In the rows, 128 means zero.
Each row of numbers stands for one node and depends on some of the facts below. Use the named rows to name the rest.

Some facts about the nodes:
bebrostem β broston; bravum β natum; bravum β kadis; breluk β vobi; breluk β kleskes; breluk β kuplaner
breluk β brubrum; brodrum β natum; brodrum β broston; brodrum β voplak; brodrum β zapim; brodrum β drikos
brodrum β lusa; bruzul β giklan; bruzul β flobutrik; bruzul β laklun; bruzul β trisku; drobril β pustiflik
drobril β butri; drobril β trotam; drobril β sitati; dronul β ziklen; dronul β flaskem; dronul β nuplam
dronul β droro; fleba β tinal; fleba β grogreka; fleba β tora; flebir β lemiras; flibol β skogi
flibol β stokla; flibol β klibril; flibol β plodruskom; flibol β reski; flimis β kleflibun; flimis β flobutrik
flimis β plodruskom; geme β nabim; gritrul β kladrun; gronas β kagel; gronas β pustiflik; gronas β brabe
gronas β dragrol; gronas β trotam; gronas β drodi; gronas β dutran; gubresi β briflom; gubresi β voplak
gubresi β botam; gubresi β brigrular; karas β brigrular; karas β flutik; karas β lusa; kiflun β zesel
klolos β drudo; klolos β grutriflem; klolos β drikos; klolos β trisku; kudrodru β ploples; kudrodru β madrol
lepliplen β nabim; lepliplen β lemiras; lesor β nonok; loro β bisan; neris β boklu; neris β zapim
neris β drikos; neris β klibril; nitis β druzon; nitis β tifi; pidon β vobrar; pidon β ropo
pidon β nobol; plemul β satradrek; plemul β voplak; plemul β grolunak; plemul β nabim; plemul β kibis
plemul β falik; plofla β pustiflik; plofla β nagul; plofla β tora; plofla β botam; plofla β trisku
plofla β sitati; sebafum β laklun; sebafum β skobe; sebafum β klimir; skeplom β ropo; skeplom β nabim
skodo β grolunak; skodo β nobol; skodo β flasum; stata β nokun; stata β drudo; stofus β klasek
stofus β plumo; stofus β geti; stofus β fladus; sturaklik β zopir; sturaklik β sitati; sturo β grarur
sturo β plagrupler; tazeplis β grogreka; tazeplis β plagrupler; tazeplis β kleskes; zedal β dreker; zedal β flutik
zedal β fladus; zedal β treklan; zedal β kuplaner; zedrer β dobril; zedrer β drodi; zedrer β zisko
zili β klusi; zili β tedos; zili β basker; zili β botam; zili β zapim; zoflam β dragrol
zudok β solu; zudok β kleskes; zudor β satradrek; zudor β gistis; basker Δ ziklen; basker Δ natum
basker Δ pidon; bisan Δ ploske; brabe Δ pituflu; brabe Δ stirak; bravum Δ zopir; bravum Δ skabraskam
breluk Δ briflom; breluk Δ vobrar; breluk Δ nobol; brigrular Δ stofus; briskos Δ stastu; brubrum Δ pura
bukul Δ kugul; bukul Δ vapo; bukul Δ kibis; bukul Δ bravum; dreker Δ keklibru; drigru Δ febrel
drikos Δ geklar; drikos Δ grolunak; drofleplil Δ stofus; dronul Δ flibuflil; dronul Δ zedal; droro Δ plofafu
droro Δ flimis; drudo Δ flobutrik; drudo Δ stata; drudo Δ plemul; druzon Δ zisko; dusagon Δ ziklen
dusagon Δ ropo; dusagon Δ stokla; dutran Δ midul; dutran Δ plemul; falik Δ gistis; falik Δ plofafu
falik Δ flimis; falik Δ brubrum; febrel Δ geme; fladus Δ ziklen; fladus Δ natum; flapas Δ nimitan
flapas Δ plofafu; flasum Δ flibol; flasum Δ trotam; fleba Δ nobol; fledreklas Δ geflal; flibol Δ briflom
flibol Δ vapo; flibuflil Δ gistis; flibuflil Δ plofafu; flobutrik Δ sitati; geflal Δ kuplaner; geklar Δ kibis
geti Δ zepek; geti Δ lemiras; geti Δ fladus; geti Δ radri; gistis Δ vobi; grarur Δ klasek
grudrin Δ zesel; grudrin Δ medrim; grutriflem Δ midul; gubresi Δ flibol; gubresi Δ geme; kadis Δ fleba
kadis Δ broston; keklibru Δ satradrek; keklibru Δ flobutrik; keklibru Δ gubresi; kibis Δ klimir; kladrun Δ zisko
klasek Δ tinal; kleskes Δ briflom; klibril Δ radru; klimir Δ skidrel; klimir Δ grolunak; klumo Δ flobutrik
klumo Δ grogreka; klusi Δ grarur; klusi Δ kleskes; kodro Δ briskos; kudretim Δ tinal; kudretim Δ bravum
kudrodru Δ stirak; kugruk Δ grarur; kugruk Δ radru; kugul Δ drigru; laklun Δ geklar; laklun Δ refe
laklun Δ madrol; lemiras Δ radri; loro Δ flaskem; loro Δ pestor; lusa Δ zudok; madrol Δ refe
medrim Δ lepliplen; midul Δ grogreka; mobrur Δ breluk; nabim Δ zesel; nagul Δ stokla; natum Δ plofla
natum Δ geklar; nimitan Δ nonok; nimitan Δ stata; nitis Δ drudo; nitis Δ plagrupler; nitis Δ kuplaner
nobol Δ plofla; nobol Δ plemul; nonok Δ flebir; nonok Δ stata; nuplam Δ zakun; nuplam Δ broston
nuplam Δ kodro; nuplam Δ klimir; pestor Δ radru; pidon Δ bukul; pituflu Δ plumo; pituflu Δ flimis
plagrupler Δ mobrur; plodruskom Δ zopir; plodruskom Δ klibril; ploske Δ voplak; plumo Δ geklar; plumo Δ kudrodru
pura Δ plofla; pustiflik Δ natum; pustiflik Δ bukul; radru Δ midul; radru Δ skabraskam; radru Δ plemul
refe Δ skidrel; refe Δ drigru; reski Δ flaskem; ropo Δ satradrek; ropo Δ kodro; ropo Δ lemiras
sebafum Δ flasum; sitati Δ vobi; sitati Δ voplak; skabraskam Δ grogreka; skeplom Δ druzon; skeplom Δ tora
skidrel Δ stastu; skidrel Δ geme; skobe Δ stastu; skodo Δ nimitan; skogi Δ flebir; skogi Δ kuplaner
stastu Δ grogreka; stata Δ stirak; stirak Δ plodruskom; stofus Δ bisan; tazeplis Δ fedriskon; tifi Δ flaskem
tifi Δ kuplaner; tinal Δ butri; tinal Δ vobi; tinal Δ radru; tora Δ nobol; tora Δ fladus
treklan Δ pura; treklan Δ drofleplil; trisku Δ geflal; trisku Δ zesel; vapo Δ satradrek; vapo Δ zopir
vapo Δ midul; vapo Δ plemul; vobi Δ drigru; vobi Δ plemul; vobrar Δ midul; voplak Δ skidrel
voplak Δ grogreka; zakun Δ drikos; zedal Δ zakun; zepek Δ zopir; zepek Δ madrol; zepek Δ plodruskom
ziklen Δ tinal; ziklen Δ refe; zisko Δ drigru; zoflam Δ ziklen; zoflam Δ nonok; zopir Δ stastu
zopir Δ drigru; zopir Δ klibril; zudok Δ voplak; zudor Δ madrol

Some rows with their names:
[142 130 130 126 118 126 120 180 136 125 162 133 121 124 122 127 154 126
 115 124 126 149 127 129 127 126 129]: stofus
[126 126 126 135 132 125 133 134 129 124 128 119 131 127 122 117 134 127
 120 123 130 118 127 124 131 123 127]: plumo
[122 127 133 122 129 125 120 132 129 137 131 122 132 128 119 148 117 115
 137 141 126 135 130 141 122 123 129]: drobril
[127 127 128 123 127 126 125 125 128 131 130 123 121 127 130 131 131 128
 137 126 125 129 129 123 135 127 126]: bravum
[126 128 127 129 131 126 132 121 126 126 125 125 121 125 125 119 125 133
 130 123 125 126 126 126 121 124 128]: bukul
[200 127 173 123 121 127 147 116 130 186 126 121 121 153 152 135 118 115
 123 127 204 122 129 226 157 218 138]: fedriskon
[126 128 126 138 131 126 130 142 128 123 130 120 137 131 119 122 131 120
 116 123 137 119 125 122 133 123 126]: flibuflil
[136 128 127 126 118 125 121 128 128 131 129 137 138 125 122 152 129 137
 120 125 130 141 134 127 149 122 135]: bruzul
[132 126 127 121 119 126 123 166 129 127 131 146 121 126 120 138 139 130
 148 124 128 127 129 139 135 129 126]: zudok
[121 126 127 125 126 133 120 119 128 125 124 164 143 179 147 194 137 121
 118 153 126 117 126 132 121 127 128]: nabim
[129 152 139 126 132 170 134 120 147 169 134 128 161 128 153 179 154 117
 141 125 126 129 148 124 143 126 127]: sebafum
[121 128 127 122 117 125 120 127 126 124 123 126 144 128 138 113 129 120
 118 135 131 118 125 124 126 127 127]: skogi
[120 127 126 120 119 124 121 133 126 129 127 127 136 125 137 124 136 119
 124 132 125 120 127 125 138 129 125]: nitis
[120 126 127 124 141 125 133 119 129 125 126 187 155 170 146 193 156 117
 117 162 127 121 128 132 122 123 128]: grudrin
[128 127 127 130 130 128 132 119 127 126 126 127 123 125 125 119 122 135
 130 124 125 127 128 126 123 124 129]: drigru
[124 129 127 125 121 129 126 125 128 125 124 122 124 125 133 117 121 121
 122 128 124 133 128 126 123 128 128]: mobrur
[124 127 127 125 126 125 122 135 127 129 128 126 125 125 126 138 138 125
 122 125 126 131 128 127 140 126 126]: kiflun
[127 128 127 127 130 129 133 120 127 126 125 127 123 125 130 122 123 128
 132 124 127 130 128 126 122 126 126]: keklibru
[130 128 126 124 120 126 122 117 128 128 126 136 134 125 132 119 124 132
 142 124 128 119 128 124 122 124 125]: grutriflem
[139 126 127 125 121 125 125 143 129 124 139 131 120 125 122 118 127 132
 119 124 126 140 126 126 122 123 127]: ploske
[128 127 127 123 124 127 130 121 127 124 127 125 125 125 124 122 122 128
 123 126 126 127 127 123 122 124 127]: boklu

Name these rows:
No name comes twice in this set of rows, the named rows included.
[119 129 129 136 122 125 139 115 128 124 129 122 120 125 129 129 119 157
 126 125 126 130 125 125 124 123 132] : lemiras
[134 127 126 142 143 131 120 122 127 138 125 126 123 126 125 131 137 131
 130 125 126 128 130 135 128 163 127] : pidon
[130 125 127 138 142 130 122 114 127 127 124 128 121 126 128 121 122 144
 131 124 126 128 127 131 122 145 131] : ropo
[131 128 126 129 132 134 124 121 126 127 124 126 125 125 131 118 125 125
 125 123 127 131 129 124 122 137 127] : vobrar
[125 126 130 123 123 126 120 133 129 133 129 124 130 125 119 147 116 117
 139 133 126 131 131 136 122 123 128] : sturaklik
[127 136 130 124 136 147 143 122 128 126 124 118 121 126 132 128 118 116
 125 125 126 149 131 124 122 129 127] : briflom
[129 126 128 120 127 128 127 121 128 124 126 124 123 124 121 126 115 119
 133 128 127 125 128 125 122 124 125] : botam
[124 127 127 131 122 126 126 140 128 125 128 119 137 129 121 116 127 119
 118 124 134 117 126 124 131 122 129] : nimitan
[120 129 127 133 133 126 120 132 128 140 131 125 144 126 132 123 150 126
 130 130 126 118 126 126 139 123 126] : zoflam
[128 126 127 129 134 123 126 115 128 130 125 146 134 126 134 119 135 146
 148 123 125 119 127 124 122 124 125] : kladrun
[129 127 127 129 145 125 141 117 128 124 124 140 121 125 134 119 115 171
 139 130 125 157 130 133 122 132 148] : stokla
[129 127 127 133 132 124 119 119 126 137 128 135 130 126 129 130 139 134
 148 124 125 118 128 125 127 133 126] : zudor
[129 126 128 124 117 125 123 145 128 128 127 129 122 126 121 145 121 122
 149 124 126 124 134 134 132 129 131] : fleba
[130 128 126 130 118 126 119 139 129 126 130 122 135 126 121 139 128 124
 119 124 134 121 130 124 152 125 128] : stata

Now the same nodes, written a new way:
Known rows:
[186 160 112 157 139 120 166 110 123 154 118 104 130 104 134 118 143 133
  89 138 135 186 160 143 142 100 150 178  84  96 169 102 116 155 156 148
 100 149 127 151 154 148 161 149 102  76 163 162 126 169 153  74 132 145
  75]: sturaklik
[132 110 157 150 133 153 119 184  87 106 121 142 146 149 109 151  95 198
 160 120 156 118 154 120  90 140 141 118 137 200 110 143 143 135 160 134
 163  86 123 111 151 111 135 142  95 138 129 133 135 140 148  98 134 134
 119]: sitati
[ 90 148 186 126 161 163 102 174 160  91 121 159 105 116 113 127 110 198
 124 153 160  86 138  77 104 141 121 151 148 175 106 183 155 130 155 130
 133 123 124 143 132  87 104 143 110 189 149 145 177  91 147 108 137 125
 150]: voplak
[144 190 139 129 124 120 179  83 155 173 130  83 108  95 158 106 151 126
  61 154 129 149 109 114 152 105 154 197  91  80 154 118 147 140 160 144
  95 200 116 155 159 154 123 151 147  84 184 151 162 140 167 102 127 149
 107]: brodrum
[159 111  96 150 112  76 145 147 127 161 107 118 115 111 140 153 176 132
  71 188 172 169 147 157 105  71 104 172 131  68 165 136  94 137 141 115
 149 140 101 111 135 158 104 153 103  86 155 165 139 115 137 122 131 159
 101]: kleflibun
[132 103 150 127 143 132 130 143  80  88  93 134 131 144  94 131 119 153
 159 120 149 126 161 143  93 150 180 122 134 157 125 155 149 173 103 120
 136  87 149 115 156  83 162 140 141 163 125 113 115 153 137  77 125 121
 112]: butri
[132  67 143  84 146 129 137 129  96 111 113 137 139 136 118 124 106 142
 204 100 135 138 144 141  97 156 159 118 129 181 124 151 154 129 127 111
 149  90 134  88 154 145 117 106 149 138 116 128 108 159 143 104 140 102
 142]: tinal
[105 103 136  99 115 136 136 129 132  87 105 157 131 131 129 104 101 123
 175  82 134  94 129 129 101 118 132 105 144 148 104 153 136 118 111 129
 133  98 136 134 115 106 124 151 146 168 137 132 113 119 117 122 154 119
 150]: radru
[109 111  94 120 105 161 134 133 123 130 157 124 168 128 159 141 104 125
 152  89 128 111 110 124 123 130 147 113 141 162  96 110 127  85 135 116
 135 100 129 130 130 115 143 136 123 120 141 144 127 123 139 137 160 153
 156]: kudretim
[151 158 132 150 128  92 154 152 152 152 131 120 112 127 145 153 175 153
  76 196 145 163 145 138 117 105 122 201 148  73 166 124 137 141 155 117
 146 156  94 134 155 153 109 146 133  94 153 168 150 105 173 104 126 156
 104]: boklu
[ 91 123 141 133 131 142  87 127 122 100 104 146 110 143 128 114 110 131
 137 130 161 101 151  96 135 119 114 113 138 147 112 141 103 127 108 119
 115  99 133 167 127 116 148 133 120 162 143 139 151 138 106 150 151 113
 111]: kodro
[153 153  86 141 125 120 155 117 168 142 123 119 132 101 145 117 150  97
 105 159 133 175 142 141 138  88 128 156 109  63 162  86  98 134 132 118
 109 142 134 163 141 135 140 144 122  83 156 167 123 122 130 118 138 148
  94]: lesor
[ 85 114 165 169 126 126  51 148  88 130 103 134 116 141 125 153 124 132
 111 149 191 101 134 123 153 106  74  86 134 139 143 139  93 128 126 133
 143 115 132 133 112 162 133 105  82 152 124 114 176 138  97 156 134 104
  95]: klimir
[110 181 119 154  57 190 148 109 114 161 167 109 165 131 156 153 117  77
 137  72  73 131  77 116 206 131 112 103 112 117 132  72 118 127 141 106
 131 172 146 172 123 159 152  71 125  89 126 168 115 146  86 157 160 158
 145]: dronul
[194 168  98 175 155 110 143 176 139 136 129 130 148 134 101 157 164 168
  80 178 147 183 172 152 117 122 139 154 123 102 182  97 107 164 142 127
 133 104 111 133 144 101 168 160  92  81 128 151 112 114 154  70  97 168
  79]: dragrol
[ 98 116 138 141 128 147  92 133 111 108 146 136 134 137 142 139  99 108
 145 110 137 108 133 116 151 139 118  97 150 153 103 120 115 114 127 117
 128 100 132 143 123 131 147 118 128 142 118 122 142 139 110 154 146 118
 130]: bukul
[108 120 176  85  78 102 176  85  73 121 103 117 115 136 145 120 129 129
 148  85 118 112  93 108 108 112 180 162 109 123 119 139 160 163  92 115
 133 179 165 140 143 103 110  87 132 142 159 112  83 161 102 150 103 130
 137]: stata
[153 151  80 155 124 127 154 104 164 140 119 125 127 112 139 119 157  94
 107 160 138 168 150 133 139  92 117 167 110  69 156  97  99 135 128 127
 108 138 125 160 144 131 143 158 124  89 154 166 119 126 138 121 132 140
 108]: kiflun
[149 122 102 103 155 107 131 147 179 147 145 146 118 101 113 109 172 112
 143 170 124 200 165 145 128 115 109 163 104  96 176 115 120 111 144 126
 130 118 134 121 161 162 105 118 128  77 124 164 101 134 140 122 125 125
  90]: solu
[106 142 140  87 126 154 133 113 116 105 114 133 115 114 123 141 150 129
 158 124 124 132  99 130 126 154 150 126 148 122 138 171 161 155 114 103
 116 105 147 122 108  87 116  88 151 196  91 114 140 106 113 111 117 139
 182]: gistis
[ 75 115 135 128 130 130  78 118 114 102 123 140 118 140 138 126 118 108
 140 120 163 102 144  97 139 127 132 113 147 150 113 133 114 135 102 107
 110  97 143 171 134 116 167 103 131 160 141 126 148 140 117 150 150  97
 111]: refe

Rows to name:
No name comes twice in this set of rows, the named rows included.
[ 93 174 203 159 155 122  82 139 147 106 113 153 109 159  76 140 134 137
 109 189 139  87 143 105 149 160  92 118 151  86 146 162 166 162 114 128
 127 145 122 138 126 147 104 105 158 177  98  97 167 109 129 122 114  93
 112] : broston
[155 114 120 142 123 137 162 143 144 140 151 107 168 139 133 152  99 158
 132 113 118 121 121 136 112 175 161 131 177 145 119 113 168 107 161 123
 165 104  79  77 137 154 110 171 174 113 110 144 159 109 198  86 150 139
 169] : klusi
[145  66  91 136 124 107 139  77 106 144  89  85 136  98 163 117 100 107
 114 100 156 120 119 176 121 109 128  98 123 119 120 103 107 119 135 149
 135 120 115  95 120 182 142 183 162 115 157 129 153 149 136 115 180 148
 129] : sebafum
[150 131 151 188 136 165  98 183  72 137 150 120 166 165 105 190 104 181
 119 135 118 136 134 143 156 185 117  77 151 176 134  94 129 121 165 137
 166  88 118  85 126 148 169 112 111 113  73  94 146 151 142  98 109 144
 122] : pustiflik
[105 161  98 205 101 191  79 166 154 156 186 146 188 170 147 174  89 133
 124 116 103 118 124  88 187 146  74  71 149 143 122  75  81  73 159  86
 158 108 115 148 118 172 136  89 107  99 104 169 168 117 108 166 157 113
 137] : nuplam
[158 106  72 126 171 138 112 120 167 119 119 123 125  97 126 133 113 113
 139 143 117 126 124 154 121 162 136 104 147 132 129 151 110 112 143 132
 109  70 100 107  88 111 124 150 168 159  95 118 171  86 141  98 153 126
 196] : flasum
[ 95 175 195 186 126 140  80 161 101 155 157 129 127 161 127 181 142 162
  73 181 150 110 114  98 162 153  77 116 148 115 138 128 150 127 159 106
 170 149 100 129 125 185 103  95 111 129  95 107 198 130 132 148 105 110
 113] : drikos
[ 91  86 182 118  98 101 123 151 103 109  98 149 119 152 131 141 141 161
 143 121 174  90 120 118  70 113 135 139 165 145 117 160 155 152 108 112
 174 123 112 109 132 119  85 145 133 166 151 140 138 103 144 136 134 128
 147] : klibril
[191 122  82 131 113  62 163 105 173 137 146 144 130 158  96  96  97 134
 128  95  72 105 110 108  65 119 133 127  95 109 116 129  87 135  79 140
 109 204 114  92 109 123  85 141 109  98 128  96  66 119 100 182  82  82
 132] : geflal
[112 115 119 111 145  97  93  82 119  94 108 131 107 133 114 123 154  78
 133 158 150 128 151 134 133 145 164 116 138 106 148 125 118 171  70  86
  97 100 127 157 141 110 156 102 175 165 119 105 148 141 121 136 138  68
  93] : radri
[ 96 138 136 102  70 138 143  99  89 126 127 116 133 130 144 124 125  93
 150  81 111 131  92 114 142 104 144 127 122 141 111 121 139 141 100 109
 126 152 160 153 129 101 136  85 125 127 142 132  90 150  90 156 121 142
 139] : kudrodru
[114 119 140 139 144 123 104 138  87  97 128 136 123 154 110 138 138 136
 135 139 162 127 168 110 124 145 176 113 154 166 111 124 116 161 100 107
 129  64 128 158 149  68 192 146 117 156 119 110 144 144 133 109 120 113
 100] : zisko
[109 143 172  59 158 129 124  35 121  85  44 106  66  83 104  63 121  91
 152  99 123  80  97 114 124 146 175 128  89 111 125 198 163 191  89 159
  54 155 163 151 108  97 130 106 203 231 134  65 148 141  93  87 126  98
 171] : plemul
[166 137 105  80 108  83 180  60 127 128 119 113  95 120 122  86 131 107
 128  96  84 124  87 108  80 114 183 146  84 102 120 159 123 168  81 130
  62 195 152 129 110  73  88  79 124 152 117  72  86 116  93 145  77  91
 159] : flebir
[173  95  98 145  83  61 168 139 147 166 158 131 133 154 149 140 114 169
  92 122 113 107  95 125  72  81 120 143 135 121 106 119 100 103 135 131
 159 182  94  74 117 157  56 152  94  89 146 121  98 102 131 178 102 127
 151] : reski

The same nodes again, as new rows of numbers:
Some rows with their names:
[134 157 110 103 141 151 107 125 134 108 156 147]: lepliplen
[136 141 125 115 146 134 118 154 171 116 114 126]: nabim
[148 114 133 156 134 139 132 125 154 131 133 118]: skodo
[147 117 126 133 118 128 113 107 118 134 155 123]: fleba
[137 135 128 145 126 140 151 128 129 133 114 113]: voplak
[142 124 129 128 136 119 129 132 136 139 115 111]: kladrun
[140 131 126 135 125 134 138 135 124 133 118 126]: zapim
[139 112 115 139 119 133 129 114 117 144 148 126]: zili
[136 116 134 134 130 118 123 155 134 122 130 139]: skogi
[144 110 133 143 132 128 108 126 120 133 146 136]: breluk
[150 130 138 140 133 132 119 135 121 126 123 128]: vobi
[145 136 139 151 128 143 142 131 141 123 123 122]: gistis
[152 122 130 134 128 122 142 142 151 130 111 129]: droro
[138 132 130 131 119 108 132 137 139 142 124 126]: dragrol
[139 123 124 127 132 122 123 128 128 136 124 112]: dusagon
[123 189 119 114 126 157  15 163 145 148  97  65]: fedriskon
[130 128 119 185 135 122 186 116  81 168 139 116]: stofus
[142 128 135 149 142 121 132 142 123 143 110 117]: geti
[142 116 122 149 130 134 127 122 117 141 136 129]: karas
[138 116 120 133 116 114 129 115 125 143 152 127]: sturaklik
[142 131 129 126 128 128 128 134 128 126 121 122]: druzon

Which node is each row?
No name comes twice in this set of rows, the named rows included.
[144 123 127 141 120 103 137 134 149 152 126 120] : brabe
[136 103 129 133 131 115 117 148 144 130 132 138] : nitis
[142 132 128 144 117 142 129 120  87 123 167 140] : flimis
[136 108 142 112 123 119 105 186 160  98 114 172] : flaskem
[130 111 127 136 117 134 116 120 100 128 158 136] : flibol
[144 139 129 137 125 145 138 130 112 120 121 130] : broston
[141 133 128 175 141 118 173 130 109 160 111 109] : treklan
[141 130 127 149 127 126 154 128 115 137 130 127] : pura
[131 136 125 154 124 123 181 127 103 148 126 118] : bisan
[147 131 134 158 131 143 151 125 152 133 116 112] : falik
[138 131 139 147 139 124 123 151 120 133 114 133] : klasek
[146 126 134 125 122 126 116 126 128 126 135 124] : tinal
[145 129 138 135 127 126 126 151 135 121 118 139] : nonok
[141 124 130 115 128 130 128 143 136 120 118 131] : ziklen
[137 112 121 146 122 138 127 110 124 141 146 123] : gubresi

